Look-ups in named tables: a row name and a column name give one cell, copied from the table.

Bamavi:
|  | Lozu | Valen | Pom | Tik | Bamemil | Sapem | Mor | Zikop | Zan |
|---|---|---|---|---|---|---|---|---|---|
| Revif | 0.59 | 0.32 | 0.50 | 0.39 | 0.37 | 0.42 | 0.26 | 0.49 | 0.23 |
| Perafug | 0.59 | 0.33 | 0.61 | 0.39 | 0.37 | 0.42 | 0.33 | 0.51 | 0.17 |
| Lem | 0.54 | 0.28 | 0.28 | 0.36 | 0.37 | 0.52 | 0.46 | 0.40 | 0.54 |
| Binuf | 0.53 | 0.27 | 0.32 | 0.34 | 0.35 | 0.52 | 0.44 | 0.44 | 0.52 |
| Zug | 0.44 | 0.32 | 0.42 | 0.39 | 0.22 | 0.53 | 0.60 | 0.59 | 0.52 |
| Lopupi | 0.52 | 0.27 | 0.35 | 0.36 | 0.33 | 0.53 | 0.53 | 0.50 | 0.54 |
| Bar | 0.53 | 0.32 | 0.42 | 0.49 | 0.67 | 0.60 | 0.75 | 0.51 | 0.76 |
| Nul | 0.52 | 0.27 | 0.38 | 0.38 | 0.34 | 0.55 | 0.55 | 0.51 | 0.56 |
| Lun | 0.56 | 0.28 | 0.37 | 0.34 | 0.36 | 0.50 | 0.34 | 0.42 | 0.50 |
| Meza | 0.41 | 0.63 | 0.78 | 0.60 | 0.36 | 0.52 | 0.65 | 0.69 | 0.48 |
| Mam | 0.52 | 0.27 | 0.31 | 0.36 | 0.35 | 0.53 | 0.51 | 0.47 | 0.54 |
| Demok | 0.33 | 0.63 | 0.65 | 0.57 | 0.35 | 0.52 | 0.68 | 0.69 | 0.51 |
| Tifa | 0.52 | 0.28 | 0.35 | 0.39 | 0.38 | 0.57 | 0.58 | 0.50 | 0.67 |
| Luzak | 0.45 | 0.31 | 0.42 | 0.39 | 0.22 | 0.53 | 0.56 | 0.55 | 0.52 |

Zikop of Revif = 0.49
Zan of Revif = 0.23
Pom of Meza = 0.78
Lozu of Lun = 0.56
Tik of Demok = 0.57
Pom of Zug = 0.42
Zikop of Demok = 0.69
Lozu of Revif = 0.59
Zikop of Lun = 0.42
Sapem of Nul = 0.55
Zikop of Nul = 0.51

